Below is a small trained network, with its code and all its weights. Each question gives an input and a class and asks what happens when units are switched off, that is, made to give their printed mean instead of their output.

import numpy as np


def w(rows, s, z=0):
    codes = np.array(rows[::2]) - 128.0
    scale = np.full(codes.shape[1], s)
    scale[-1] = z or s
    return codes * scale


def f(y):
    return np.maximum(y, 0)


def log_softmax(a):
    a = a - a.max(-1, keepdims=True)
    return a - np.log(np.exp(a).sum(-1, keepdims=True))


def net(x, mask):
    res = np.array(x, float).reshape(1, 4) / 4 @ E
    y = f(res @ A[0][:, :-1].T + A[0][:, -1])
    res = res + np.where(mask, y, B[0][:, -1]) @ B[0][:, :-1]
    return log_softmax(res[-1] @ U[:, :-1].T + U[:, -1])


A, B = {}, {}
E = w([
[109,255,198],'x0',
[145,64,223],'x1',
[86,174,98],'x2',
[17,59,159],'x3',
],0.0087)
A[0] = w([
[7,180,132,112],'neuron 1',
[107,158,182,163],'neuron 2',
[32,144,187,106],'neuron 3',
[172,126,67,254],'neuron 4',
[109,242,104,202],'neuron 5',
[146,93,243,122],'neuron 6',
[90,140,144,104],'neuron 7',
[53,88,43,115],'neuron 8',
[78,141,229,122],'neuron 9',
[190,71,173,158],'neuron 10',
[175,128,147,199],'neuron 11',
[225,227,126,190],'neuron 12',
[100,152,191,175],'neuron 13',
[72,167,139,136],'neuron 14',
[54,137,59,163],'neuron 15',
[113,18,126,147],'neuron 16',
[181,74,148,165],'neuron 17',
[144,161,7,196],'neuron 18',
],0.013,0.0074)
B[0] = w([
[61,139,132,203],'neuron 1',
[114,187,220,180],'neuron 2',
[69,161,141,192],'neuron 3',
[182,43,146,231],'neuron 4',
[139,112,198,247],'neuron 5',
[121,252,73,208],'neuron 6',
[64,152,162,147],'neuron 7',
[95,7,98,199],'neuron 8',
[92,200,157,194],'neuron 9',
[234,168,61,209],'neuron 10',
[182,131,119,190],'neuron 11',
[196,66,229,252],'neuron 12',
[116,224,217,188],'neuron 13',
[68,104,254,175],'neuron 14',
[80,46,136,201],'neuron 15',
[105,130,8,231],'neuron 16',
[214,193,97,202],'neuron 17',
[143,59,230,235],'neuron 18',
],0.0078,0.011)
U = w([
[173,154,52,134],'0',
[144,189,106,3],'1',
[4,135,169,52],'2',
[48,23,75,115],'3',
[178,83,173,253],'4',
[172,67,186,134],'5',
],0.013,0.0027)

Each question gives the input, the list of numbers given to net, and the class t.
The units are the neurons (one row each of A and B). Each row of codes is followed by its name. A weight is (code - 128) times the scale printed after its matrix; where a second scale follows, it is the last column's (A, B and U).
mask holds one flag per neuron, in row order. A switched-off neuron (its flag False) gives its mean, the last column of its row in B, instead of its output. The means were averaged over made-up inputs and are rounded, as every weight is.
A unit's drop is (log p(t) with every unit on - log p(t) with that unit switched off) / (log p(t) with every unit on - log p(t) with every unit switched off).
The circuit of an input: a set's keep is (log p(t) with only the set's units on - log p(t) with every unit switched off) / (log p(t) with every unit on - log p(t) with every unit switched off). Starting from the 12 units with the biggest drops (on a tie, the unit counted first), units are removed one at a time, each time the one whose removal leaves the highest keep (on an exact tie, the one counted first), for as long as the keep stays at least 0.8.
units of the circuit, in order: the units of the circuit, biggest drop first
k most important neurons: the k neurons with the biggest drops, biggest first
drop when u is switched off: that unit's drop, to one decimal
input [7,2,7,-5], class 5: units of the circuit, in order : [neuron 12; neuron 5]
input [6,5,-3,-1], class 1: units of the circuit, in order : [neuron 6; neuron 18]
input [-6,-2,3,-2], class 3: units of the circuit, in order : [neuron 12; neuron 8]
input [3,-2,2,-8], class 5: units of the circuit, in order : [neuron 12; neuron 18]
input [-8,-8,-7,-1], class 3: 3 most important neurons : [neuron 8; neuron 12; neuron 16]
input [-8,-6,8,-6], class 5: units of the circuit, in order : [neuron 18]
input [3,8,-4,6], class 1: 2 most important neurons : [neuron 6; neuron 10]
input [-5,-4,7,-3], class 5: 2 most important neurons : [neuron 18; neuron 16]
input [-1,1,-3,-1], class 0: drop when neuron 5 is switched off : 0.1
input [-6,-6,-3,-2], class 3: drop when neuron 13 is switched off : 0.2
input [0,5,3,2], class 2: drop when neuron 1 is switched off : -0.1
input [4,-3,-7,6], class 2: drop when neuron 9 is switched off : 0.0
